Here is a tiny trained network, its code and every weight. The questions are about switching its units off for an input and a target symbol, where a switched-off unit gives its printed mean instead of its output.

import numpy as np


def w(rows, s, z=0):
    codes = np.array(rows[::2]) - 128.0
    scale = np.full(codes.shape[1], s)
    scale[-1] = z or s
    return codes * scale


def f(y):
    return np.maximum(y, 0)


def softmax(a):
    e = np.exp(a - a.max(-1, keepdims=True))
    return e / e.sum(-1, keepdims=True)


def log_softmax(a):
    a = a - a.max(-1, keepdims=True)
    return a - np.log(np.exp(a).sum(-1, keepdims=True))


def net(x, mask):
    ids = ['ΔΞΠΦαβθλσψω'.index(c) for c in x.split()]
    T = len(ids)
    res = E[ids] + P[:T]
    r = res
    for j in range(2):
        rows = slice(2 * j, 2 * j + 2)
        q, k, v = (r @ M[0][rows].T for M in (Q, K, V))
        z = softmax(np.where(np.tri(T) > 0, q @ k.T / 2**0.5, -1e9)) @ v
        o = O[0][rows]
        res = res + np.where(mask[j], z, o[:, -1]) @ o[:, :-1]
    y = f(res @ A[0][:, :-1].T + A[0][:, -1])
    res = res + np.where(mask[2:10], y, B[0][:, -1]) @ B[0][:, :-1]
    return log_softmax(res[-1] @ U[:, :-1].T + U[:, -1])


Q, K, V, O, A, B = {}, {}, {}, {}, {}, {}
E = w([
[208,218,158,127],'Δ',
[43,131,190,181],'Ξ',
[208,189,109,166],'Π',
[85,88,211,227],'Φ',
[125,10,65,94],'α',
[233,118,183,175],'β',
[107,155,78,33],'θ',
[58,170,28,199],'λ',
[3,194,117,141],'σ',
[205,208,167,130],'ψ',
[205,204,107,171],'ω',
],0.006)
P = w([
[47,191,253,93],'0',
[117,158,75,200],'1',
[115,169,65,196],'2',
[121,162,62,191],'3',
[111,181,55,184],'4',
[119,181,44,182],'5',
[113,174,42,179],'6',
],0.0043)
Q[0] = w([
[23,169,171,228],'h0',
[5,66,108,100],'h0',
[10,124,117,163],'h1',
[121,114,226,203],'h1',
],0.021)
K[0] = w([
[87,140,251,38],'h0',
[20,42,143,70],'h0',
[39,116,99,197],'h1',
[106,95,226,198],'h1',
],0.023)
V[0] = w([
[77,180,5,134],'h0',
[236,120,138,163],'h0',
[142,147,183,100],'h1',
[31,127,129,175],'h1',
],0.021)
O[0] = w([
[207,106,254,109,130],'h0',
[160,212,43,128,97],'h0',
[98,164,79,123,113],'h1',
[117,106,155,231,254],'h1',
],0.015,0.0067)
A[0] = w([
[136,103,206,91,2],'n0',
[125,176,15,91,53],'n1',
[255,75,102,155,61],'n2',
[199,76,13,59,62],'n3',
[21,2,92,104,11],'n4',
[118,127,27,157,148],'n5',
[186,167,171,131,143],'n6',
[231,68,137,39,95],'n7',
],0.0085,0.003)
B[0] = w([
[84,189,146,81,187],'n0',
[254,162,148,157,181],'n1',
[125,197,143,101,187],'n2',
[59,42,130,147,149],'n3',
[223,106,74,48,254],'n4',
[35,149,154,92,213],'n5',
[106,169,102,153,203],'n6',
[138,43,50,161,173],'n7',
],0.018,0.0087)
U = w([
[80,156,34,41,4],'Δ',
[74,153,92,145,143],'Ξ',
[49,135,91,158,111],'Π',
[142,101,148,136,187],'Φ',
[194,75,65,105,92],'α',
[106,96,127,230,141],'β',
[141,156,163,16,34],'θ',
[162,254,88,112,166],'λ',
[91,104,127,220,165],'σ',
[83,172,174,129,56],'ψ',
[193,118,86,205,242],'ω',
],0.005,0.0027)

Each question gives the input, a string of symbols that net reads in full, and the target symbol t.
The units are the heads (2 rows each of Q, K, V and O) and the neurons (one row each of A and B). Each row of codes is followed by its name. A weight is (code - 128) times the scale printed after its matrix; where a second scale follows, it is the last column's (O, A, B and U).
mask holds one flag per unit, heads first, then neurons. A switched-off unit (its flag False) gives its mean, the last column of its rows in O or B, instead of its output. The means were averaged over made-up inputs and are rounded, as every weight is.
A unit's drop is (log p(t) with every unit on - log p(t) with that unit switched off) / (log p(t) with every unit on - log p(t) with every unit switched off).
The circuit of an input: a set's keep is (log p(t) with only the set's units on - log p(t) with every unit switched off) / (log p(t) with every unit on - log p(t) with every unit switched off). Starting from all 10 units, units are removed one at a time, each time the one whose removal leaves the highest keep (on an exact tie, the one counted first), for as long as the keep stays at least 0.8.
circuit, biggest first: the units of the circuit, biggest drop first
top k neurons: the k neurons with the biggest drops, biggest first
drop when u is switched off: that unit's drop, to one decimal
input β Π ψ Ξ Ξ Φ, target λ: circuit, biggest first : h0, n1
input λ Ξ ψ, target λ: circuit, biggest first : h0, n7
input σ β λ ψ Ξ, target θ: circuit, biggest first : h0, n0
input σ β β θ Π, target λ: circuit, biggest first : h0
input λ Π σ θ λ σ, target ψ: circuit, biggest first : h0, n0, n4
input Ξ Φ σ ω, target λ: top 3 neurons : n2, n6, n3
input σ Ξ Π, target λ: top 2 neurons : n2, n6
input Ξ Ξ Δ σ, target α: circuit, biggest first : h0, n4
input Δ Φ Ξ Δ α β, target λ: top 2 neurons : n1, n7
input θ Ξ ψ, target λ: top 3 neurons : n1, n7, n6
input Φ Π λ Π β ω σ, target Δ: top 3 neurons : n4, n5, n1
input σ Ξ Δ σ, target θ: top 3 neurons : n0, n4, n7
input λ ψ ω λ, target ψ: top 3 neurons : n0, n4, n2
input σ Δ θ β σ Φ, target θ: top 3 neurons : n0, n4, n7
input λ β Ξ Δ Ξ Φ Φ, target ψ: top 3 neurons : n0, n4, n7
input Ξ λ α σ, target α: drop when h1 is switched off : 0.1
input Φ α Δ Π σ, target Δ: drop when n6 is switched off : 0.0
input λ Ξ λ, target ψ: drop when n7 is switched off : 0.1
